Here is a tiny trained network, its code and every weight. The questions are about switching its units off for an input and a class, where a switched-off unit gives its printed mean instead of its output.

import numpy as np


def w(rows, s, z=0):
    codes = np.array(rows[::2]) - 128.0
    scale = np.full(codes.shape[1], s)
    scale[-1] = z or s
    return codes * scale


def f(y):
    return y / 2 * (1 + np.tanh(0.7978845608 * (y + 0.044715 * y**3)))


def log_softmax(a):
    a = a - a.max(-1, keepdims=True)
    return a - np.log(np.exp(a).sum(-1, keepdims=True))


def net(x, mask):
    res = np.array(x, float).reshape(1, 8) / 4 @ E
    y = f(res @ A[0][:, :-1].T + A[0][:, -1])
    res = res + np.where(mask, y, B[0][:, -1]) @ B[0][:, :-1]
    return log_softmax(res[-1] @ U[:, :-1].T + U[:, -1])


A, B = {}, {}
E = w([
[116,114,123],'x0',
[105,139,205],'x1',
[131,132,126],'x2',
[129,130,130],'x3',
[138,139,133],'x4',
[145,28,217],'x5',
[132,131,127],'x6',
[254,94,130],'x7',
],0.0083)
A[0] = w([
[204,72,171,106],'n1',
[52,186,90,122],'n2',
[170,202,125,157],'n3',
[120,203,246,235],'n4',
[138,105,102,225],'n5',
[136,105,198,93],'n6',
[63,175,50,98],'n7',
[187,110,80,227],'n8',
[79,164,199,245],'n9',
[63,254,147,128],'n10',
[184,58,172,139],'n11',
[121,92,200,146],'n12',
[74,166,122,139],'n13',
[180,57,195,133],'n14',
[180,75,95,213],'n15',
[206,204,78,217],'n16',
[68,87,200,253],'n17',
[145,89,26,165],'n18',
],0.0095,0.0058)
B[0] = w([
[212,130,156,181],'n1',
[138,132,31,191],'n2',
[47,139,153,156],'n3',
[85,20,117,231],'n4',
[75,216,205,181],'n5',
[177,80,115,153],'n6',
[169,152,55,183],'n7',
[85,223,211,197],'n8',
[20,23,91,235],'n9',
[108,110,16,211],'n10',
[183,109,173,193],'n11',
[148,62,161,182],'n12',
[98,109,37,169],'n13',
[173,101,159,201],'n14',
[158,193,214,197],'n15',
[56,193,163,206],'n16',
[63,64,172,255],'n17',
[214,254,111,175],'n18',
],0.0072,0.0077)
U = w([
[129,189,27,153],'0',
[53,122,155,255],'1',
[80,94,35,98],'2',
[74,45,122,14],'3',
[110,254,146,34],'4',
[203,171,166,84],'5',
[44,185,177,238],'6',
[223,43,98,95],'7',
],0.0081,0.0057)

Each question gives the input, the list of numbers given to net, and the class t.
The units are the neurons (one row each of A and B). Each row of codes is followed by its name. A weight is (code - 128) times the scale printed after its matrix; where a second scale follows, it is the last column's (A, B and U).
mask holds one flag per neuron, in row order. A switched-off neuron (its flag False) gives its mean, the last column of its row in B, instead of its output. The means were averaged over made-up inputs and are rounded, as every weight is.
A unit's drop is (log p(t) with every unit on - log p(t) with that unit switched off) / (log p(t) with every unit on - log p(t) with every unit switched off).
The circuit of an input: a set's keep is (log p(t) with only the set's units on - log p(t) with every unit switched off) / (log p(t) with every unit on - log p(t) with every unit switched off). Starting from the 12 units with the biggest drops (on a tie, the unit counted first), units are removed one at a time, each time the one whose removal leaves the highest keep (on an exact tie, the one counted first), for as long as the keep stays at least 0.8.
circuit, biggest first: the units of the circuit, biggest drop first
top k neurons: the k neurons with the biggest drops, biggest first
drop when u is switched off: that unit's drop, to one decimal
input [6,-2,-4,8,-3,-3,-8,-7], class 0: circuit, biggest first => [n7, n2]
input [1,-1,1,-2,2,6,-7,3], class 5: circuit, biggest first => [n15, n9, n1]
input [6,0,-4,-1,7,-6,6,-8], class 0: circuit, biggest first => [n7]
input [-2,0,0,0,-2,8,-1,8], class 5: circuit, biggest first => [n15, n9]
input [-4,-2,5,6,-3,-8,-1,2], class 4: circuit, biggest first => [n16, n9, n18]
input [-6,-5,6,-7,-1,1,-8,1], class 5: circuit, biggest first => [n9, n4]
input [5,-2,-3,-2,-6,2,-5,1], class 5: top 2 neurons => [n9, n4]
input [-5,-1,6,-4,3,-6,-3,6], class 4: drop when n9 is switched off => 0.1
input [7,-2,-3,8,3,-2,-8,-6], class 0: drop when n7 is switched off => 0.2
input [-6,3,-4,-2,-3,5,-5,-4], class 3: drop when n8 is switched off => 0.1
